Below is a small trained network, with its code and all its weights. Each question gives an input and a class and asks what happens when units are switched off, that is, made to give their printed mean instead of their output.

import numpy as np


def w(rows, s, z=0):
    codes = np.array(rows[::2]) - 128.0
    scale = np.full(codes.shape[1], s)
    scale[-1] = z or s
    return codes * scale


def norm(h):
    return h / np.sqrt((h * h).mean(-1, keepdims=True) + 1e-5)


def f(y):
    return y / 2 * (1 + np.tanh(0.7978845608 * (y + 0.044715 * y**3)))


def log_softmax(a):
    a = a - a.max(-1, keepdims=True)
    return a - np.log(np.exp(a).sum(-1, keepdims=True))


def net(x, mask):
    res = np.array(x, float).reshape(1, 6) / 4 @ E
    u = 0
    for l in range(2):
        y = f(norm(res) @ A[l][:, :-1].T + A[l][:, -1])
        res = res + np.where(mask[u : u + 11], y, B[l][:, -1]) @ B[l][:, :-1]
        u += 11
    return log_softmax(norm(res)[-1] @ U[:, :-1].T + U[:, -1])


A, B = {}, {}
E = w([
[161,166,237,132,127,121],'x0',
[117,84,135,254,148,134],'x1',
[164,61,120,115,103,130],'x2',
[66,69,113,133,85,78],'x3',
[80,111,140,119,19,139],'x4',
[188,145,70,188,77,85],'x5',
],0.0068)
A[0] = w([
[83,154,215,73,193,184,197],'0.n0',
[199,31,155,126,165,86,176],'0.n1',
[96,102,72,216,71,100,4],'0.n2',
[68,210,61,170,133,92,191],'0.n3',
[81,90,22,114,121,135,151],'0.n4',
[46,87,57,62,100,107,89],'0.n5',
[232,154,188,100,29,181,187],'0.n6',
[113,110,82,182,20,148,63],'0.n7',
[115,88,127,255,108,83,42],'0.n8',
[88,40,151,150,195,59,118],'0.n9',
[104,121,146,51,56,117,178],'0.n10',
],0.0071,0.0024)
B[0] = w([
[144,138,125,82,211,178,253],'0.n0',
[62,143,193,180,118,71,186],'0.n1',
[187,175,168,60,146,198,205],'0.n2',
[142,90,53,227,97,29,200],'0.n3',
[169,87,75,98,35,104,215],'0.n4',
[117,134,124,176,100,109,208],'0.n5',
[2,85,182,138,188,65,234],'0.n6',
[205,87,99,63,110,189,204],'0.n7',
[152,137,147,138,153,192,232],'0.n8',
[146,88,192,88,142,96,197],'0.n9',
[179,213,101,234,180,16,210],'0.n10',
],0.0063,0.0038)
A[1] = w([
[161,192,155,205,176,180,61],'1.n0',
[242,44,142,125,156,110,180],'1.n1',
[160,140,136,93,156,169,108],'1.n2',
[121,243,90,114,167,204,109],'1.n3',
[142,153,82,67,139,79,178],'1.n4',
[93,84,59,96,21,86,118],'1.n5',
[195,32,164,122,92,134,139],'1.n6',
[118,158,87,194,103,116,255],'1.n7',
[167,156,197,70,192,77,212],'1.n8',
[168,102,254,196,123,137,188],'1.n9',
[153,140,221,143,128,122,190],'1.n10',
],0.0083,0.0018)
B[1] = w([
[181,88,76,134,68,42,194],'1.n0',
[36,152,192,110,139,50,212],'1.n1',
[172,226,169,123,23,165,142],'1.n2',
[148,112,189,111,93,194,175],'1.n3',
[132,80,157,172,160,119,175],'1.n4',
[193,109,81,126,93,86,230],'1.n5',
[110,207,153,157,165,185,195],'1.n6',
[148,58,72,174,140,68,194],'1.n7',
[93,107,126,130,132,224,246],'1.n8',
[93,159,102,96,138,95,255],'1.n9',
[3,80,122,182,113,122,207],'1.n10',
],0.0074,0.0051)
U = w([
[154,63,13,116,112,14,241],'0',
[222,114,84,37,144,238,6],'1',
[1,94,191,111,210,141,171],'2',
],0.0087,0.0014)

Each question gives the input, the list of numbers given to net, and the class t.
The units are the neurons (one row each of A and B). Each row of codes is followed by its name. A weight is (code - 128) times the scale printed after its matrix; where a second scale follows, it is the last column's (A, B and U).
mask holds one flag per neuron, layer by layer. A switched-off neuron (its flag False) gives its mean, the last column of its row in B, instead of its output. The means were averaged over made-up inputs and are rounded, as every weight is.
A unit's drop is (log p(t) with every unit on - log p(t) with that unit switched off) / (log p(t) with every unit on - log p(t) with every unit switched off).
The circuit of an input: a set's keep is (log p(t) with only the set's units on - log p(t) with every unit switched off) / (log p(t) with every unit on - log p(t) with every unit switched off). Starting from the 12 units with the biggest drops (on a tie, the unit counted first), units are removed one at a time, each time the one whose removal leaves the highest keep (on an exact tie, the one counted first), for as long as the keep stays at least 0.8.
circuit, biggest first: the units of the circuit, biggest drop first
most important unit: the unit with the biggest drop
k most important neurons: the k neurons with the biggest drops, biggest first
k most important neurons of layer l: the k neurons of layer l with the biggest drops, biggest first
drop when u is switched off: that unit's drop, to one decimal
input [-1,7,3,7,-6,8], class 2: circuit, biggest first -> [1.n1; 0.n8; 1.n5]
input [1,-4,6,7,5,-6], class 0: circuit, biggest first -> [0.n10; 1.n5]
input [-1,2,7,2,0,3], class 2: most important unit -> 1.n1
input [-7,4,3,-2,2,7], class 1: circuit, biggest first -> [0.n2; 0.n7]
input [-8,5,6,1,-8,-3], class 2: circuit, biggest first -> [1.n1; 1.n5]
input [2,-2,-7,-8,4,-6], class 1: 2 most important neurons -> [0.n0; 1.n1]
input [-8,-3,-5,-6,1,-4], class 1: 2 most important neurons -> [1.n3; 0.n0]
input [4,-6,-6,2,-8,-2], class 1: circuit, biggest first -> [0.n6; 1.n2; 1.n3]
input [-3,0,6,-4,-8,-3], class 2: 2 most important neurons of layer 0 -> [0.n1; 0.n2]
input [-3,-7,-8,-1,-1,0], class 1: 4 most important neurons of layer 0 -> [0.n0; 0.n6; 0.n1; 0.n4]
input [-2,5,-2,-6,-1,-8], class 1: circuit, biggest first -> [0.n6; 1.n2; 1.n0]
input [6,-4,3,2,5,7], class 2: 2 most important neurons of layer 1 -> [1.n0; 1.n10]
input [-4,5,-6,-2,5,5], class 1: 2 most important neurons -> [0.n2; 0.n7]
input [6,-8,-3,-3,-4,3], class 2: circuit, biggest first -> [0.n6]
input [-2,-7,4,3,-8,0], class 2: 2 most important neurons -> [0.n3; 1.n0]
input [-1,8,-6,-2,3,0], class 0: 2 most important neurons -> [1.n0; 0.n3]
input [-2,1,-1,-5,7,-1], class 0: 2 most important neurons -> [0.n6; 0.n10]
input [4,0,-8,5,3,0], class 0: 2 most important neurons of layer 0 -> [0.n3; 0.n6]
input [3,-1,-5,5,3,-1], class 0: drop when 1.n10 is switched off -> 0.0
input [-6,-1,-3,-5,-5,-3], class 1: most important neuron of layer 0 -> [0.n6]
